Below are the code and all the weights of a small trained network. Each question names an input and a target symbol and asks about switching units off, where a switched-off unit gives its printed mean instead of its output.

import numpy as np


def w(rows, s, z=0):
    codes = np.array(rows[::2]) - 128.0
    scale = np.full(codes.shape[1], s)
    scale[-1] = z or s
    return codes * scale


def norm(h):
    return h / np.sqrt((h * h).mean(-1, keepdims=True) + 1e-5)


def f(y):
    return y / 2 * (1 + np.tanh(0.7978845608 * (y + 0.044715 * y**3)))


def softmax(a):
    e = np.exp(a - a.max(-1, keepdims=True))
    return e / e.sum(-1, keepdims=True)


def log_softmax(a):
    a = a - a.max(-1, keepdims=True)
    return a - np.log(np.exp(a).sum(-1, keepdims=True))


def net(x, mask):
    ids = ['αγδεζηθλμξσφω'.index(c) for c in x.split()]
    T = len(ids)
    res = E[ids] + P[:T]
    r = norm(res)
    for j in range(2):
        rows = slice(2 * j, 2 * j + 2)
        q, k, v = (r @ M[0][rows].T for M in (Q, K, V))
        z = softmax(np.where(np.tri(T) > 0, q @ k.T / 2**0.5, -1e9)) @ v
        o = O[0][rows]
        res = res + np.where(mask[j], z, o[:, -1]) @ o[:, :-1]
    y = f(norm(res) @ A[0][:, :-1].T + A[0][:, -1])
    res = res + np.where(mask[2:26], y, B[0][:, -1]) @ B[0][:, :-1]
    return log_softmax(norm(res)[-1] @ U[:, :-1].T + U[:, -1])


Q, K, V, O, A, B = {}, {}, {}, {}, {}, {}
E = w([
[117,118,196,221],'α',
[149,111,97,104],'γ',
[114,77,30,158],'δ',
[217,79,142,81],'ε',
[66,128,96,127],'ζ',
[160,140,74,116],'η',
[137,185,97,121],'θ',
[164,133,54,101],'λ',
[168,121,90,116],'μ',
[144,151,180,98],'ξ',
[163,127,232,63],'σ',
[69,226,127,104],'φ',
[10,169,113,164],'ω',
],0.012)
P = w([
[110,2,167,89],'0',
[100,56,132,65],'1',
[107,84,112,73],'2',
[116,105,107,91],'3',
[123,119,101,107],'4',
[136,130,96,119],'5',
[142,143,89,133],'6',
[152,153,84,137],'7',
[154,161,86,145],'8',
[160,171,79,149],'9',
],0.0063)
Q[0] = w([
[74,115,128,193],'H0',
[115,115,232,181],'H0',
[202,142,121,2],'H1',
[152,155,210,78],'H1',
],0.0061)
K[0] = w([
[1,53,188,214],'H0',
[39,115,46,208],'H0',
[225,156,229,68],'H1',
[235,178,221,242],'H1',
],0.0038)
V[0] = w([
[253,89,241,143],'H0',
[18,21,43,91],'H0',
[64,69,118,192],'H1',
[233,126,142,174],'H1',
],0.0053)
O[0] = w([
[182,188,181,63,105],'H0',
[164,174,2,106,255],'H0',
[146,177,41,155,182],'H1',
[127,51,76,105,80],'H1',
],0.007,0.0027)
A[0] = w([
[149,2,132,163,186],'N0',
[186,214,109,134,182],'N1',
[192,171,130,49,154],'N2',
[170,99,171,139,35],'N3',
[127,120,180,141,29],'N4',
[52,180,124,53,104],'N5',
[150,116,81,193,76],'N6',
[96,37,131,168,148],'N7',
[201,138,166,111,79],'N8',
[112,120,223,92,82],'N9',
[110,112,173,112,2],'N10',
[115,171,138,137,152],'N11',
[180,145,168,52,128],'N12',
[173,135,113,89,66],'N13',
[125,143,127,154,74],'N14',
[82,94,139,163,113],'N15',
[159,164,221,192,50],'N16',
[168,149,179,60,83],'N17',
[112,172,91,164,110],'N18',
[122,64,128,165,95],'N19',
[184,182,56,139,89],'N20',
[138,193,146,98,104],'N21',
[45,69,176,140,142],'N22',
[144,123,204,125,54],'N23',
],0.0087,0.0045)
B[0] = w([
[121,127,81,12,177],'N0',
[73,71,154,145,253],'N1',
[65,40,245,141,205],'N2',
[173,148,65,168,113],'N3',
[128,130,143,191,111],'N4',
[187,50,141,137,155],'N5',
[96,124,74,114,174],'N6',
[85,165,78,31,147],'N7',
[92,99,102,63,124],'N8',
[28,127,102,201,131],'N9',
[82,185,60,191,99],'N10',
[130,43,92,159,158],'N11',
[75,78,156,136,146],'N12',
[73,167,147,209,137],'N13',
[98,95,43,103,119],'N14',
[65,118,142,71,135],'N15',
[165,153,151,143,188],'N16',
[6,66,119,191,124],'N17',
[121,83,106,168,194],'N18',
[99,117,76,38,124],'N19',
[74,122,139,193,247],'N20',
[88,35,70,124,129],'N21',
[3,145,114,69,141],'N22',
[100,186,148,192,126],'N23',
],0.0055,0.0043)
U = w([
[2,58,63,31,253],'α',
[39,173,65,172,213],'γ',
[171,164,150,206,170],'δ',
[107,94,195,121,99],'ε',
[146,132,72,163,22],'ζ',
[78,229,172,41,100],'η',
[169,156,49,123,126],'θ',
[206,102,115,50,4],'λ',
[200,84,173,78,185],'μ',
[186,64,57,86,31],'ξ',
[225,70,138,79,10],'σ',
[96,101,203,111,116],'φ',
[249,113,49,57,51],'ω',
],0.0095,0.0061)

Each question gives the input, a string of symbols that net reads in full, and the target symbol t.
The units are the heads (2 rows each of Q, K, V and O) and the neurons (one row each of A and B). Each row of codes is followed by its name. A weight is (code - 128) times the scale printed after its matrix; where a second scale follows, it is the last column's (O, A, B and U).
mask holds one flag per unit, heads first, then neurons. A switched-off unit (its flag False) gives its mean, the last column of its rows in O or B, instead of its output. The means were averaged over made-up inputs and are rounded, as every weight is.
A unit's drop is (log p(t) with every unit on - log p(t) with that unit switched off) / (log p(t) with every unit on - log p(t) with every unit switched off).
The circuit of an input: a set's keep is (log p(t) with only the set's units on - log p(t) with every unit switched off) / (log p(t) with every unit on - log p(t) with every unit switched off). Starting from the 12 units with the biggest drops (on a tie, the unit counted first), units are removed one at a time, each time the one whose removal leaves the highest keep (on an exact tie, the one counted first), for as long as the keep stays at least 0.8.
units of the circuit, in order: the units of the circuit, biggest drop first
most important unit: the unit with the biggest drop
top k neurons: the k neurons with the biggest drops, biggest first
which heads matter: for each layer, one digit per head in row order, 1 if its drop is at least 0.15 and else 0, layers parted by /
drop of u: that unit's drop, to one decimal
input θ ω λ α, target α: most important unit	H0
input η α α α α α σ θ, target α: units of the circuit, in order	[H0 N21]
input φ α ω η, target γ: which heads matter	11
input φ σ μ η ξ ω η α α θ, target α: which heads matter	11
input η θ α α, target η: which heads matter	10
input δ φ α, target α: which heads matter	00
input θ η η δ σ σ, target α: which heads matter	00
input φ ω α α, target γ: which heads matter	11
input η ζ μ ω λ ζ μ, target γ: top 2 neurons	[N20 N5]
input ω α α, target γ: which heads matter	01
input ζ α η φ θ α α φ ε, target α: drop of N0	0.3
input θ α α, target η: drop of N22	0.2
input ω θ α θ ε σ, target α: drop of N19	0.0
input μ γ θ ω η ζ η α α ξ, target α: drop of N12	0.0
input α ω θ α α θ θ λ ε, target α: top neuron	[N0]
